Below is a small trained network, with its code and all its weights. Each question gives an input and a class and asks what happens when units are switched off, that is, made to give their printed mean instead of their output.

import numpy as np


def w(rows, s, z=0):
    codes = np.array(rows[::2]) - 128.0
    scale = np.full(codes.shape[1], s)
    scale[-1] = z or s
    return codes * scale


def norm(h):
    return h / np.sqrt((h * h).mean(-1, keepdims=True) + 1e-5)


def f(y):
    return np.maximum(y, 0)


def log_softmax(a):
    a = a - a.max(-1, keepdims=True)
    return a - np.log(np.exp(a).sum(-1, keepdims=True))


def net(x, mask):
    res = np.array(x, float).reshape(1, 7) / 4 @ E
    u = 0
    for l in range(4):
        y = f(norm(res) @ A[l][:, :-1].T + A[l][:, -1])
        res = res + np.where(mask[u : u + 3], y, B[l][:, -1]) @ B[l][:, :-1]
        u += 3
    return log_softmax(norm(res)[-1] @ U[:, :-1].T + U[:, -1])


A, B = {}, {}
E = w([
[126,132,131,128,134,125,122],'x0',
[124,124,128,125,133,127,136],'x1',
[205,35,78,145,157,130,85],'x2',
[97,101,153,88,85,149,2],'x3',
[244,145,127,84,207,201,154],'x4',
[132,128,126,126,125,127,126],'x5',
[135,137,129,132,133,125,124],'x6',
],0.0049)
A[0] = w([
[225,105,99,159,201,186,116,242],'0.n0',
[179,1,21,205,122,45,147,94],'0.n1',
[155,168,167,7,122,185,72,8],'0.n2',
],0.0046,0.0015)
B[0] = w([
[60,85,153,83,55,110,29,254],'0.n0',
[157,162,174,212,189,254,128,223],'0.n1',
[169,167,205,214,214,211,130,200],'0.n2',
],0.0056,0.0047)
A[1] = w([
[248,159,144,75,205,147,253,17],'1.n0',
[71,139,215,206,96,162,39,193],'1.n1',
[55,81,81,198,86,67,135,253],'1.n2',
],0.0038,0.0022)
B[1] = w([
[65,102,119,67,49,96,3,171],'1.n0',
[185,128,103,53,163,154,168,254],'1.n1',
[186,139,130,138,167,153,182,178],'1.n2',
],0.0058,0.0057)
A[2] = w([
[19,148,137,30,43,86,97,2],'2.n0',
[113,140,108,61,131,157,198,143],'2.n1',
[99,253,165,110,119,131,178,141],'2.n2',
],0.0037,0.0039)
B[2] = w([
[238,167,166,2,211,211,52,178],'2.n0',
[99,179,72,68,128,43,106,191],'2.n1',
[166,2,60,113,102,24,36,253],'2.n2',
],0.0034,0.0029)
A[3] = w([
[193,37,88,121,139,171,21,28],'3.n0',
[107,213,254,153,150,179,130,6],'3.n1',
[169,17,94,111,126,199,66,39],'3.n2',
],0.0043,0.0017)
B[3] = w([
[27,162,107,128,92,41,214,254],'3.n0',
[157,46,151,213,137,174,164,159],'3.n1',
[72,208,111,157,65,2,212,240],'3.n2',
],0.0046,0.0054)
U = w([
[98,121,83,156,92,35,187,69],'0',
[120,120,127,31,102,116,36,46],'1',
[171,132,153,194,191,254,135,252],'2',
],0.0088,0.0018)

Each question gives the input, the list of numbers given to net, and the class t.
The units are the neurons (one row each of A and B). Each row of codes is followed by its name. A weight is (code - 128) times the scale printed after its matrix; where a second scale follows, it is the last column's (A, B and U).
mask holds one flag per neuron, layer by layer. A switched-off neuron (its flag False) gives its mean, the last column of its row in B, instead of its output. The means were averaged over made-up inputs and are rounded, as every weight is.
A unit's drop is (log p(t) with every unit on - log p(t) with that unit switched off) / (log p(t) with every unit on - log p(t) with every unit switched off).
The circuit of an input: a set's keep is (log p(t) with only the set's units on - log p(t) with every unit switched off) / (log p(t) with every unit on - log p(t) with every unit switched off). Starting from all 12 units, units are removed one at a time, each time the one whose removal leaves the highest keep (on an exact tie, the one counted first), for as long as the keep stays at least 0.8.
units of the circuit, in order: the units of the circuit, biggest drop first
unit that matters most: the unit with the biggest drop
k most important neurons: the k neurons with the biggest drops, biggest first
top k neurons in layer l: the k neurons of layer l with the biggest drops, biggest first
drop of u: that unit's drop, to one decimal
input [7,1,5,2,-1,-3,5], class 0: 3 most important neurons : (3.n2; 0.n2; 3.n0)
input [0,3,-7,-7,2,-6,-5], class 1: units of the circuit, in order : (1.n0; 3.n2; 3.n0; 2.n2)
input [-5,1,1,-1,5,3,-3], class 0: unit that matters most : 3.n2
input [8,-1,2,-8,4,8,3], class 0: units of the circuit, in order : (1.n0; 1.n1)
input [7,-6,-5,-3,7,-2,1], class 1: 2 most important neurons : (1.n0; 0.n1)
input [4,2,6,8,-2,2,-7], class 0: 2 most important neurons : (3.n2; 3.n0)
input [7,3,8,-5,6,-7,-2], class 0: units of the circuit, in order : (3.n2; 3.n0; 0.n0)
input [1,-3,1,2,8,-8,0], class 1: 2 most important neurons : (0.n1; 1.n2)
input [3,-4,-4,6,1,-3,-2], class 2: 4 most important neurons : (0.n2; 0.n0; 3.n1; 1.n0)
input [-7,-2,6,0,-2,-8,8], class 2: 3 most important neurons : (0.n1; 2.n2; 1.n0)
input [-1,1,0,-8,5,-8,5], class 1: 3 most important neurons : (1.n0; 0.n2; 0.n1)
input [-4,8,8,-1,-8,2,-4], class 2: 2 most important neurons : (0.n1; 0.n0)
input [-2,-4,-1,0,7,2,0], class 1: 2 most important neurons : (0.n1; 1.n2)
input [-7,7,4,8,-7,7,4], class 0: unit that matters most : 0.n0
input [8,-2,-7,-5,3,-4,2], class 1: top 2 neurons in layer 2 : (2.n2; 2.n0)
input [-4,8,8,-4,7,-1,-2], class 0: 2 most important neurons : (3.n2; 3.n0)
input [0,2,4,-8,7,6,7], class 0: top 2 neurons in layer 1 : (1.n0; 1.n1)
input [-7,-6,-5,8,5,-7,3], class 2: drop of 0.n2 : 0.8
input [-8,3,-2,-6,4,-3,-3], class 1: drop of 1.n0 : 0.3
input [0,-5,-5,8,8,0,1], class 2: units of the circuit, in order : (0.n2)
input [6,6,1,-3,3,-3,8], class 0: drop of 0.n2 : 0.1
input [5,-3,-8,-7,6,-7,2], class 1: drop of 3.n0 : 0.2
